[-4.67 -0.30  3.82 -0.50 -0.46] : Virap
[ 0.76 -4.32 -5.86 -6.63 -5.73] : fev
[ 4.42  3.82 -4.68  5.13  3.63] : nal
[ 3.11 -4.67 -4.06 -6.47 -6.48] : finol
[3.83 2.25 6.47 2.10 0.97] : Zib
[-0.28 -4.67 -4.68 -0.78 -0.53] : momak
common finol Virap:   [-4.67]
gone momak: [-0.28 -0.53 -4.67 -0.78]  [-4.68]
step +1: [ 4.42  3.82 -4.68  5.13]  [ 4.43  3.83 -4.67  5.14]
step -1: [0.76]  [0.75]
which: [-0.28 -4.67 -4.68 -0.78 -0.53]  momak
common Virap momak:   [-4.67]
common nal Virap:   [3.82]

[6.39 5.79 0.61 4.37] = gele
[0.15 4.38 3.90 4.91] = Nepud
[ 1.40 -1.37  6.40  4.38] = sen
common Nepud sen:   [4.38]
common sen Nepud:   [4.38]
step -1: [0.61]  [0.60]
which: [-1.37  6.40  4.38]  sen

[-0.44  3.68  3.91  1.66 -1.70  4.15 -0.34  3.64  2.28  1.59 -1.69 -0.47
 -5.01] -> tudi
[-5.20  2.79  2.90 -0.02  3.86  4.56 -1.28 -0.09  2.96  4.20  0.26 -2.54
 -5.04] -> Bovin
[-1.92  3.02  2.16 -0.89  0.93  4.19 -4.90 -1.53  2.30  4.11  2.63 -4.58
 -5.01] -> kezud
[-1.46  5.20  4.14 -0.23  0.95  4.15 -0.49 -4.75 -0.71  1.75  3.39 -2.83
 -4.72] -> Mek
[-2.43  4.27  2.61 -3.83  0.41  7.52 -1.43 -0.28  3.12  5.79 -0.64 -2.16
 -5.11] -> romum
[ 4.25  2.61  4.19  0.41  7.52 -1.43 -0.28  3.12  5.79 -0.64  0.11 -0.91
 -5.49] -> pefak
[-0.03  1.44  2.79 -0.43 -4.45  4.21 -1.61  2.50  2.26  2.15 -6.37  4.54
 -4.96] -> diri
[-3.47  4.86  2.76 -0.32  1.56  1.80  3.81 -0.70  4.47  2.10 -1.25 -0.54
 -2.94] -> budaf
[-1.34  3.78  2.52 -0.01 -0.54  4.20 -0.31 -0.19  2.51  1.03 -0.82 -1.07
 -4.99] -> pup
[-1.13  3.92  2.40 -0.22 -0.31  4.19 -1.39  0.07  1.29  2.57 -1.27 -0.93
 -4.96] -> zilen
then: [-0.22 -0.31  4.19 -1.39]  [0.07 1.29 2.57]
which: [-0.03  1.44  2.79 -0.43 -4.45  4.21]  diri
gone Mek: [ 4.14 -1.46  5.20 -4.72  3.39 -0.71 -0.49 -2.83 -4.75 -0.23  1.75  0.95]  [4.15]
which: [ 4.27  2.61 -3.83  0.41  7.52 -1.43 -0.28  3.12  5.79 -0.64]  romum
common pup Bovin:   [4.20]
step +1: [ 2.40 -0.22]  [ 2.41 -0.21]

[-1.25 -2.98 -0.86 -0.57 -1.33 -0.75] -> periv
[-0.04 -2.41 -0.13 -0.10 -0.33 -0.25] -> piti
[ 0.17  1.44 -0.09  0.49  0.69  0.78] -> losan
[-0.01 -5.16 -0.51  0.22 -0.23  0.95] -> faten
[-5.15 -0.51 -0.15 -0.03 -0.49 -0.40] -> Tupar
[-0.21 -1.85 -0.08 -0.32 -0.57 -0.53] -> menuv
[1.72 3.57 1.06 0.91 1.91 1.20] -> vuso
[-0.01 -5.16 -0.51  0.22 -0.23  0.13] -> mef
then: [-2.98 -0.86]  [-0.57 -1.33 -0.75]
which: [-0.09  0.49  0.69]  losan
step -1: [-0.13]  [-0.14]
then: [-0.51 -0.15]  [-0.03 -0.49 -0.40]
which: [-0.01 -5.16 -0.51  0.22 -0.23  0.95]  faten
which: [-0.51  0.22 -0.23  0.13]  mef
step +1: [-0.01 -5.16 -0.51  0.22]  [ 0.00 -5.15 -0.50  0.23]

[-0.33 -1.33  1.33  0.30  0.32 -0.14] = lekos
[ 1.70 -0.49 -1.68 -1.41  2.17 -0.60] = damin
[ 1.36 -1.68 -0.35  1.02 -1.18  0.45] = divud
[ 1.13 -1.53 -2.41  3.62  1.26 -1.27] = Peg
[-0.41 -0.51 -4.17  2.63  0.27 -0.37] = Gar
[-1.46 -2.86 -4.49  4.83  0.86 -2.14] = Rize
[-0.71 -5.19 -3.07  4.63 -1.11 -3.82] = Lumos
[-0.52 -4.17 -5.72  4.29  0.56 -1.23] = vogeg
[-4.62 -1.15 -3.77  6.06 -0.80  0.21] = Misop
[-3.87 -4.10 -6.81  5.99 -0.28  0.17] = Terut
[-4.55 -4.63 -6.26  4.68  0.34 -0.73] = gelun
step +1: [-2.86 -4.49  4.83]  [-2.85 -4.48  4.84]
then: [-0.51 -4.17]  [ 2.63  0.27 -0.37]

[ 2.52 -1.71  1.72  0.72  0.29 -1.28  1.76 -1.68 -0.79 -0.53  1.07  1.04
 -3.86 -0.19  0.15  0.25 -1.29  0.82  0.27  1.85 -1.87 -3.84  0.61 -0.96
 -0.69  1.59  3.26  1.55 -0.03  1.33 -1.12 -1.59  3.46  1.87  0.56  0.75
  2.07 -0.37  2.55]  Sazo
[-1.77 -1.79 -1.23  0.37  2.52  1.37 -0.27  0.30 -2.55  0.31  1.54 -0.66
 -1.61  2.75  0.06 -1.98 -5.52  0.38  0.27 -1.87  1.85 -2.18  0.02  0.30
 -0.04  4.01  2.58  3.48  2.78  2.30 -0.08  0.39 -0.08  3.34 -1.39 -0.40
 -0.93 -0.21 -0.76]  pusas
[-1.08 -1.97  1.83 -0.95  0.82  2.80 -3.40  0.91 -2.91 -0.53 -0.33 -3.87
  3.46 -2.50 -1.11 -0.42 -3.52 -1.76  1.60 -1.67 -0.59  1.68  2.77  2.69
  2.12  2.19 -2.34 -0.61 -0.13  1.33 -2.16  1.70  1.13  0.40 -0.25  1.07
 -3.54  1.78 -0.76]  Sef
[ 4.23 -0.04 -2.02  0.99  0.13 -4.75  3.79 -1.77 -0.93  0.59 -0.79  4.25
 -4.99  3.17  2.65 -3.09  4.07 -1.40 -5.26 -1.89  1.99  0.58  0.22  2.44
 -1.25 -3.04  4.10  2.64 -0.65 -1.36  2.87 -3.17 -4.91 -3.04  4.79 -0.91
  2.87  0.02 -2.75]  kapu
[ 0.46  0.83 -1.23  3.47  3.13 -4.34  1.58 -1.76 -0.93  0.37 -2.77  3.12
 -0.20  6.12  1.13 -7.33  2.06 -2.38 -4.87 -3.21  3.09 -0.34 -0.66  3.19
  1.65 -4.25  1.22  2.04 -1.59 -2.70  4.60  0.12 -2.04 -2.39  4.46 -0.27
 -1.33  1.22 -5.62]  sibit
common Sef pusas:   [-0.76]
step -1: [-4.75]  [-4.76]
which: [ 2.52 -1.71  1.72  0.72  0.29 -1.28  1.76 -1.68 -0.79 -0.53  1.07  1.04
 -3.86 -0.19  0.15  0.25 -1.29  0.82  0.27  1.85 -1.87 -3.84  0.61 -0.96
 -0.69  1.59  3.26  1.55 -0.03  1.33 -1.12 -1.59  3.46  1.87  0.56  0.75
  2.07 -0.37  2.55]  Sazo
then: [ 0.27  1.85 -1.87]  [-3.84  0.61 -0.96]

